Below are the code and all the weights of a small trained network. Each question names an input and a class and asks about switching units off, where a switched-off unit gives its printed mean instead of its output.

import numpy as np


def w(rows, s, z=0):
    codes = np.array(rows[::2]) - 128.0
    scale = np.full(codes.shape[1], s)
    scale[-1] = z or s
    return codes * scale


def f(y):
    return np.maximum(y, 0)


def log_softmax(a):
    a = a - a.max(-1, keepdims=True)
    return a - np.log(np.exp(a).sum(-1, keepdims=True))


def net(x, mask):
    res = np.array(x, float).reshape(1, 7) / 4 @ E
    y = f(res @ A[0][:, :-1].T + A[0][:, -1])
    res = res + np.where(mask, y, B[0][:, -1]) @ B[0][:, :-1]
    return log_softmax(res[-1] @ U[:, :-1].T + U[:, -1])


A, B = {}, {}
E = w([
[113,219,101,162,63,203,85,249,79,109,75],'x0',
[74,190,210,175,154,131,45,106,171,120,148],'x1',
[169,32,107,35,105,171,94,129,152,167,67],'x2',
[83,77,120,148,162,30,135,134,144,148,93],'x3',
[90,107,167,89,132,13,91,157,79,95,90],'x4',
[87,162,192,209,36,135,185,78,254,74,110],'x5',
[77,131,100,81,77,112,116,92,112,64,82],'x6',
],0.0093)
A[0] = w([
[40,98,235,122,154,94,177,99,153,147,138,198],'N1',
[47,160,129,122,155,146,78,193,120,113,131,127],'N2',
[118,56,89,117,138,65,115,190,44,92,72,253],'N3',
[144,178,136,144,89,193,134,169,106,137,101,209],'N4',
[179,7,103,107,162,104,160,119,131,184,137,76],'N5',
[164,77,98,99,79,150,168,81,149,117,143,194],'N6',
[160,97,100,135,165,111,100,155,114,124,109,74],'N7',
[99,130,109,168,64,184,139,184,197,174,89,94],'N8',
[98,181,107,167,174,44,130,115,85,160,221,122],'N9',
[127,81,194,145,145,86,131,129,141,94,125,230],'N10',
],0.011,0.0035)
B[0] = w([
[99,86,34,205,97,80,138,61,92,83,130,229],'N1',
[121,172,130,128,94,50,172,116,121,93,213,195],'N2',
[155,55,69,143,66,110,135,118,188,134,34,249],'N3',
[154,165,147,220,113,84,68,101,137,103,183,217],'N4',
[166,161,203,145,157,146,127,92,2,215,189,221],'N5',
[45,77,100,137,100,131,120,86,200,145,222,188],'N6',
[162,107,195,72,136,120,163,129,151,108,26,168],'N7',
[75,207,31,184,161,159,40,213,167,169,74,204],'N8',
[13,42,138,100,171,82,103,241,175,203,196,221],'N9',
[141,134,83,147,74,120,139,68,139,145,136,197],'N10',
],0.0094,0.015)
U = w([
[176,121,127,120,162,172,102,96,98,191,87,123],'0',
[133,255,142,168,140,187,111,190,167,102,93,99],'1',
[139,76,136,83,142,122,148,200,130,122,77,32],'2',
[66,156,90,116,143,143,87,159,186,113,127,71],'3',
[96,93,72,139,104,103,124,97,233,98,94,243],'4',
[89,159,165,133,180,129,119,112,135,46,153,2],'5',
[172,161,133,155,92,105,143,46,114,93,168,254],'6',
[92,161,140,146,187,170,144,170,129,160,177,166],'7',
],0.011,0.0031)

Each question gives the input, the list of numbers given to net, and the class t.
The units are the neurons (one row each of A and B). Each row of codes is followed by its name. A weight is (code - 128) times the scale printed after its matrix; where a second scale follows, it is the last column's (A, B and U).
mask holds one flag per neuron, in row order. A switched-off neuron (its flag False) gives its mean, the last column of its row in B, instead of its output. The means were averaged over made-up inputs and are rounded, as every weight is.
A unit's drop is (log p(t) with every unit on - log p(t) with that unit switched off) / (log p(t) with every unit on - log p(t) with every unit switched off).
The circuit of an input: a set's keep is (log p(t) with only the set's units on - log p(t) with every unit switched off) / (log p(t) with every unit on - log p(t) with every unit switched off). Starting from all 10 units, units are removed one at a time, each time the one whose removal leaves the highest keep (on an exact tie, the one counted first), for as long as the keep stays at least 0.8.
units of the circuit, in order: the units of the circuit, biggest drop first
most important unit: the unit with the biggest drop
top k neurons: the k neurons with the biggest drops, biggest first
input [-5,6,0,7,-4,-7,-3], class 7: units of the circuit, in order => (N9; N5)
input [7,7,6,-7,7,-1,-1], class 1: most important unit => N1
input [0,-1,-7,-3,1,0,8], class 5: units of the circuit, in order => (N3; N10)
input [-5,-2,-3,7,4,-5,-5], class 2: top 4 neurons => (N9; N5; N3; N7)
input [1,-5,7,-7,-6,1,0], class 3: units of the circuit, in order => (N8; N3)
input [5,-3,-7,1,-7,-3,8], class 1: units of the circuit, in order => (N1; N6)
input [2,-5,-3,3,-7,2,6], class 3: units of the circuit, in order => (N3; N8)
input [7,-8,6,1,-6,6,-2], class 1: top 2 neurons => (N8; N9)
input [-1,-1,-6,-4,-5,7,-5], class 1: top 2 neurons => (N3; N8)
input [4,5,8,-7,-7,-1,6], class 1: units of the circuit, in order => (N9; N8)
input [-8,5,5,1,3,-3,-3], class 6: units of the circuit, in order => (N5; N1)
input [5,0,0,0,-7,-6,4], class 1: top 2 neurons => (N1; N9)
input [0,-2,-3,-3,-6,-7,3], class 7: top 2 neurons => (N1; N3)
input [6,-2,-6,-3,-5,-8,2], class 6: units of the circuit, in order => (N4)
input [-1,-4,-1,-3,3,-2,-5], class 0: units of the circuit, in order => (N5; N2)
input [4,-4,2,-3,-6,8,6], class 3: top 2 neurons => (N6; N8)
input [-7,-1,-4,8,-4,0,-2], class 7: units of the circuit, in order => (N9; N5)
input [4,5,7,-1,1,-7,-1], class 2: top 2 neurons => (N1; N7)
input [-7,0,8,-3,1,-2,2], class 0: top 3 neurons => (N5; N2; N4)
input [-5,-7,1,2,6,-7,5], class 0: units of the circuit, in order => (N5)
input [-8,-1,5,3,4,3,6], class 6: top 2 neurons => (N5; N9)
input [-1,5,-2,-3,7,8,5], class 6: top 4 neurons => (N3; N9; N8; N6)
input [5,6,3,-8,8,1,-3], class 6: top 2 neurons => (N2; N9)
